Here is a tiny trained network, its code and every weight. The questions are about switching its units off for an input and a class, where a switched-off unit gives its printed mean instead of its output.

import numpy as np


def w(rows, s, z=0):
    codes = np.array(rows[::2]) - 128.0
    scale = np.full(codes.shape[1], s)
    scale[-1] = z or s
    return codes * scale


def norm(h):
    return h / np.sqrt((h * h).mean(-1, keepdims=True) + 1e-5)


def f(y):
    return y / 2 * (1 + np.tanh(0.7978845608 * (y + 0.044715 * y**3)))


def log_softmax(a):
    a = a - a.max(-1, keepdims=True)
    return a - np.log(np.exp(a).sum(-1, keepdims=True))


def net(x, mask):
    res = np.array(x, float).reshape(1, 5) / 4 @ E
    u = 0
    for l in range(4):
        y = f(norm(res) @ A[l][:, :-1].T + A[l][:, -1])
        res = res + np.where(mask[u : u + 4], y, B[l][:, -1]) @ B[l][:, :-1]
        u += 4
    return log_softmax(norm(res)[-1] @ U[:, :-1].T + U[:, -1])


A, B = {}, {}
E = w([
[113,124,109,85,136,157],'x0',
[101,160,40,98,121,177],'x1',
[152,145,104,148,146,112],'x2',
[144,2,70,92,38,213],'x3',
[144,75,62,25,68,26],'x4',
],0.0069)
A[0] = w([
[94,44,22,161,158,158,80],'0.n0',
[120,138,148,116,120,84,253],'0.n1',
[103,91,136,72,170,95,102],'0.n2',
[119,253,140,161,180,180,204],'0.n3',
],0.0077,0.0021)
B[0] = w([
[153,160,151,174,110,141,173],'0.n0',
[58,249,111,185,145,146,162],'0.n1',
[128,136,138,202,96,104,138],'0.n2',
[135,170,142,109,107,180,253],'0.n3',
],0.011,0.0064)
A[1] = w([
[68,116,152,79,159,143,7],'1.n0',
[145,107,164,248,129,254,140],'1.n1',
[243,86,186,118,35,116,232],'1.n2',
[116,159,62,115,163,161,167],'1.n3',
],0.0075,0.0014)
B[1] = w([
[150,158,106,59,115,53,118],'1.n0',
[168,14,152,59,177,68,255],'1.n1',
[149,165,49,154,146,178,185],'1.n2',
[122,40,194,123,171,2,151],'1.n3',
],0.0091,0.0076)
A[2] = w([
[63,140,118,99,149,62,178],'2.n0',
[201,148,254,61,50,90,21],'2.n1',
[214,115,86,128,69,122,58],'2.n2',
[83,127,60,106,61,107,254],'2.n3',
],0.0093,0.0013)
B[2] = w([
[136,175,229,178,95,1,206],'2.n0',
[182,191,145,57,180,178,224],'2.n1',
[79,204,65,45,92,153,246],'2.n2',
[135,157,167,158,123,152,252],'2.n3',
],0.0095,0.0031)
A[3] = w([
[120,126,122,88,86,112,225],'3.n0',
[104,155,95,178,89,130,251],'3.n1',
[150,3,95,114,171,138,67],'3.n2',
[120,163,181,125,183,191,214],'3.n3',
],0.012,0.0016)
B[3] = w([
[97,173,146,140,150,153,156],'3.n0',
[29,89,33,60,122,127,173],'3.n1',
[204,19,142,255,49,52,248],'3.n2',
[186,119,91,100,180,170,253],'3.n3',
],0.0082,0.0067)
U = w([
[165,179,147,117,232,169,12],'0',
[174,43,100,187,76,103,183],'1',
[47,207,154,202,88,8,13],'2',
[45,167,21,102,59,167,255],'3',
],0.012,0.00077)

Each question gives the input, the list of numbers given to net, and the class t.
The units are the neurons (one row each of A and B). Each row of codes is followed by its name. A weight is (code - 128) times the scale printed after its matrix; where a second scale follows, it is the last column's (A, B and U).
mask holds one flag per neuron, layer by layer. A switched-off neuron (its flag False) gives its mean, the last column of its row in B, instead of its output. The means were averaged over made-up inputs and are rounded, as every weight is.
A unit's drop is (log p(t) with every unit on - log p(t) with that unit switched off) / (log p(t) with every unit on - log p(t) with every unit switched off).
The circuit of an input: a set's keep is (log p(t) with only the set's units on - log p(t) with every unit switched off) / (log p(t) with every unit on - log p(t) with every unit switched off). Starting from the 12 units with the biggest drops (on a tie, the unit counted first), units are removed one at a time, each time the one whose removal leaves the highest keep (on an exact tie, the one counted first), for as long as the keep stays at least 0.8.
units of the circuit, in order: the units of the circuit, biggest drop first
unit that matters most: the unit with the biggest drop
k most important neurons: the k neurons with the biggest drops, biggest first
top k neurons in layer l: the k neurons of layer l with the biggest drops, biggest first
drop when u is switched off: that unit's drop, to one decimal
input [6,3,0,-7,4], class 2: most important neuron -> (2.n0)
input [5,-4,6,7,1], class 3: units of the circuit, in order -> (2.n2, 1.n2)
input [5,-1,6,2,-6], class 1: units of the circuit, in order -> (1.n1, 3.n2)
input [-8,-7,1,1,4], class 3: top 2 neurons in layer 3 -> (3.n1, 3.n2)
input [-3,2,1,8,3], class 3: units of the circuit, in order -> (2.n2, 1.n1)
input [4,-2,-1,0,8], class 2: 3 most important neurons -> (0.n1, 2.n0, 0.n3)
input [-3,-7,6,1,6], class 3: 2 most important neurons -> (1.n1, 1.n3)
input [5,2,8,6,4], class 3: 2 most important neurons -> (1.n1, 2.n2)
input [4,-6,-7,3,1], class 3: 3 most important neurons -> (1.n1, 1.n2, 2.n2)
input [3,1,8,0,4], class 2: 3 most important neurons -> (2.n0, 1.n2, 1.n3)
input [8,2,4,1,-2], class 1: 2 most important neurons -> (3.n2, 1.n1)
input [-5,-4,4,3,2], class 3: drop when 0.n0 is switched off -> 0.0
input [1,6,-5,-2,7], class 2: drop when 2.n0 is switched off -> 0.1
input [5,-7,8,8,6], class 3: drop when 1.n1 is switched off -> 0.2
input [6,1,-5,-1,2], class 2: drop when 0.n3 is switched off -> 0.2
input [-5,6,6,0,3], class 2: unit that matters most -> 1.n3
